Below is a small trained network, with its code and all its weights. Each question gives an input and a target symbol and asks what happens when units are switched off, that is, made to give their printed mean instead of their output.

import numpy as np


def w(rows, s, z=0):
    codes = np.array(rows[::2]) - 128.0
    scale = np.full(codes.shape[1], s)
    scale[-1] = z or s
    return codes * scale


def f(y):
    return y / 2 * (1 + np.tanh(0.7978845608 * (y + 0.044715 * y**3)))


def softmax(a):
    e = np.exp(a - a.max(-1, keepdims=True))
    return e / e.sum(-1, keepdims=True)


def log_softmax(a):
    a = a - a.max(-1, keepdims=True)
    return a - np.log(np.exp(a).sum(-1, keepdims=True))


def net(x, mask):
    ids = ['ΣΦζημω'.index(c) for c in x.split()]
    T = len(ids)
    res = E[ids] + P[:T]
    u = 0
    for l in range(2):
        r = res
        for j in range(2):
            rows = slice(2 * j, 2 * j + 2)
            q, k, v = (r @ M[l][rows].T for M in (Q, K, V))
            z = softmax(np.where(np.tri(T) > 0, q @ k.T / 2**0.5, -1e9)) @ v
            o = O[l][rows]
            res = res + np.where(mask[u + j], z, o[:, -1]) @ o[:, :-1]
        u += 2
        y = f(res @ A[l][:, :-1].T + A[l][:, -1])
        res = res + np.where(mask[u : u + 4], y, B[l][:, -1]) @ B[l][:, :-1]
        u += 4
    return log_softmax(res[-1] @ U[:, :-1].T + U[:, -1])


Q, K, V, O, A, B = {}, {}, {}, {}, {}, {}
E = w([
[132,91,106,97,253,76,205,119,147,73,140,42],'Σ',
[239,61,86,232,3,192,42,78,153,109,36,157],'Φ',
[82,109,185,119,121,129,37,13,151,103,111,49],'ζ',
[160,191,143,186,159,150,56,190,59,74,109,156],'η',
[176,101,77,145,136,95,129,67,113,62,132,112],'μ',
[196,173,68,87,149,216,71,166,116,104,176,84],'ω',
],0.016)
P = w([
[115,67,131,188,203,12,82,82,48,79,127,104],'0',
[97,133,111,192,187,132,102,121,212,82,140,96],'1',
[69,154,72,146,122,96,120,141,228,118,108,152],'2',
[129,97,69,162,198,118,131,103,92,189,116,96],'3',
[243,55,186,147,152,114,74,76,108,189,153,78],'4',
[162,76,201,110,131,170,138,91,176,128,129,189],'5',
[103,157,136,66,85,105,108,160,173,92,120,156],'6',
[119,166,89,161,128,88,107,83,157,209,151,35],'7',
],0.011)
Q[0] = w([
[143,27,209,98,130,194,156,118,157,60,197,223],'L0H1',
[78,136,29,175,76,60,43,161,112,158,132,3],'L0H1',
[107,156,149,78,72,52,179,38,79,199,174,131],'L0H2',
[124,182,168,218,194,65,163,168,172,48,135,185],'L0H2',
],0.0055)
K[0] = w([
[63,151,57,116,103,51,151,245,254,140,67,224],'L0H1',
[207,116,225,240,167,149,176,121,58,135,160,47],'L0H1',
[124,59,95,165,168,70,136,94,26,30,167,223],'L0H2',
[52,161,188,173,147,164,94,91,143,54,140,116],'L0H2',
],0.0068)
V[0] = w([
[177,125,102,140,172,169,98,254,142,119,108,88],'L0H1',
[196,224,51,201,145,90,140,80,73,4,155,101],'L0H1',
[201,158,148,181,133,110,139,178,195,44,86,60],'L0H2',
[25,134,209,100,134,190,63,33,95,142,85,49],'L0H2',
],0.0054)
O[0] = w([
[226,102,121,150,161,26,191,89,99,1,191,59,157],'L0H1',
[90,200,98,170,194,57,76,104,109,207,153,169,246],'L0H1',
[152,140,202,151,179,100,186,164,129,212,121,132,198],'L0H2',
[118,118,124,202,121,124,80,94,155,252,187,141,141],'L0H2',
],0.0087,0.012)
A[0] = w([
[150,134,203,96,104,162,68,145,161,99,104,145,218],'L0N1',
[86,139,80,105,149,137,146,127,111,107,95,197,2],'L0N2',
[156,143,36,187,178,82,196,217,68,138,51,163,175],'L0N3',
[159,135,255,150,224,87,96,34,125,200,154,136,92],'L0N4',
],0.0067,0.0051)
B[0] = w([
[143,126,116,60,224,110,210,108,127,189,224,145,134],'L0N1',
[140,100,143,255,138,184,195,217,158,84,87,101,123],'L0N2',
[146,60,71,142,126,206,142,160,221,103,128,211,202],'L0N3',
[126,136,148,151,75,92,155,167,79,174,87,97,251],'L0N4',
],0.0097,0.021)
Q[1] = w([
[106,106,96,119,50,106,122,131,116,134,142,147],'L1H1',
[160,112,109,129,173,71,113,94,70,165,170,104],'L1H1',
[176,107,254,59,149,93,141,102,110,68,146,187],'L1H2',
[117,105,5,73,146,172,139,162,233,49,142,177],'L1H2',
],0.0084)
K[1] = w([
[135,58,89,153,75,145,142,82,105,138,163,125],'L1H1',
[157,182,231,110,95,145,114,76,100,109,112,124],'L1H1',
[118,137,71,96,135,165,194,106,255,85,134,212],'L1H2',
[207,9,11,68,113,141,139,206,48,133,133,148],'L1H2',
],0.0079)
V[1] = w([
[142,122,136,155,205,150,121,171,160,121,158,154],'L1H1',
[151,74,92,137,165,163,130,181,117,52,175,123],'L1H1',
[101,103,195,154,100,131,191,189,131,83,66,190],'L1H2',
[183,185,153,188,98,175,67,2,137,126,92,172],'L1H2',
],0.0082)
O[1] = w([
[213,183,163,111,129,184,95,114,85,180,118,159,151],'L1H1',
[224,74,86,200,114,134,150,78,148,171,140,75,10],'L1H1',
[140,190,119,225,68,164,154,163,45,161,96,47,137],'L1H2',
[232,92,7,53,131,170,128,87,149,65,51,44,148],'L1H2',
],0.011,0.012)
A[1] = w([
[101,150,254,34,149,255,122,143,161,111,156,147,22],'L1N1',
[152,168,151,144,80,176,168,143,188,182,204,1,189],'L1N2',
[39,145,188,214,229,87,80,134,110,156,199,176,71],'L1N3',
[198,149,104,237,138,115,205,135,90,75,160,142,4],'L1N4',
],0.0049,0.0028)
B[1] = w([
[181,108,79,138,165,173,179,178,120,87,105,146,154],'L1N1',
[163,113,125,131,66,125,196,47,97,169,168,176,157],'L1N2',
[154,200,198,45,135,194,86,177,128,106,156,107,251],'L1N3',
[113,111,160,143,15,150,190,79,158,142,247,151,217],'L1N4',
],0.012,0.015)
U = w([
[181,100,60,75,96,235,137,205,168,75,142,12,94],'Σ',
[94,36,93,73,95,222,184,223,224,139,131,116,3],'Φ',
[89,140,191,53,108,225,107,30,183,136,104,127,134],'ζ',
[143,226,85,148,237,121,163,121,86,212,3,224,147],'η',
[177,2,182,103,162,130,79,99,222,118,154,185,189],'μ',
[56,171,46,111,26,131,182,92,118,58,162,209,136],'ω',
],0.0041,0.0035)

Each question gives the input, a string of symbols that net reads in full, and the target symbol t.
The units are the heads (2 rows each of Q, K, V and O) and the neurons (one row each of A and B). Each row of codes is followed by its name. A weight is (code - 128) times the scale printed after its matrix; where a second scale follows, it is the last column's (O, A, B and U).
mask holds one flag per unit, layer by layer, with each layer's heads first. A switched-off unit (its flag False) gives its mean, the last column of its rows in O or B, instead of its output. The means were averaged over made-up inputs and are rounded, as every weight is.
A unit's drop is (log p(t) with every unit on - log p(t) with that unit switched off) / (log p(t) with every unit on - log p(t) with every unit switched off).
The circuit of an input: a set's keep is (log p(t) with only the set's units on - log p(t) with every unit switched off) / (log p(t) with every unit on - log p(t) with every unit switched off). Starting from all 12 units, units are removed one at a time, each time the one whose removal leaves the highest keep (on an exact tie, the one counted first), for as long as the keep stays at least 0.8.
units of the circuit, in order: the units of the circuit, biggest drop first
top k neurons: the k neurons with the biggest drops, biggest first
top k neurons in layer l: the k neurons of layer l with the biggest drops, biggest first
input ζ ζ η η, target Φ: top 3 neurons : (L0N3 L0N4 L1N1)
input μ μ Φ η μ, target η: units of the circuit, in order : (L1N4 L1N3)
input η Σ η ω η ω μ, target μ: units of the circuit, in order : (L0N4 L0H2 L1H2)
input Φ ω ω η ω ω, target μ: units of the circuit, in order : (L1H2 L0H1 L1H1 L0N4)
input Φ Σ Σ η η η, target ζ: units of the circuit, in order : (L1H2 L1N3)
input Σ ζ η Φ, target μ: units of the circuit, in order : (L1H2 L0N3)
input Σ Σ Σ η, target ζ: top 3 neurons : (L1N3 L0N4 L1N4)
input Σ μ Φ μ, target ζ: units of the circuit, in order : (L1H2 L1N3)
input ζ Σ Φ Σ, target Φ: top 2 neurons : (L0N3 L0N4)
input Σ Σ Φ Φ, target ζ: top neuron in layer 1 : (L1N3)
input η Φ η ω Φ, target Σ: units of the circuit, in order : (L0N3 L1H2)
input Φ ω η η Σ η ω, target ω: top 3 neurons in layer 1 : (L1N2 L1N3 L1N4)
input Φ Σ η μ, target Σ: units of the circuit, in order : (L1H2 L0N3)
input Σ μ η Φ η μ Σ, target Σ: units of the circuit, in order : (L0H2 L1H2 L0N4)
input η η η Φ, target ω: top 3 neurons : (L1N4 L0N3 L0N4)
input Φ η η η, target Σ: units of the circuit, in order : (L0N3 L1H2)
input Σ μ η μ μ ω η μ, target η: units of the circuit, in order : (L1N4)
input η ω η η η Φ ω η, target ω: top 4 neurons : (L1N4 L0N4 L0N3 L1N3)
input ω η Φ Σ μ Σ μ, target ζ: top 4 neurons : (L0N4 L0N3 L1N3 L1N1)
input Σ Σ μ μ Φ Σ, target η: top 2 neurons : (L1N4 L0N3)
input η ω μ Σ Φ Σ, target η: top neuron in layer 0 : (L0N1)
input η Σ Σ ω, target ω: top 4 neurons : (L0N4 L0N3 L1N4 L1N2)
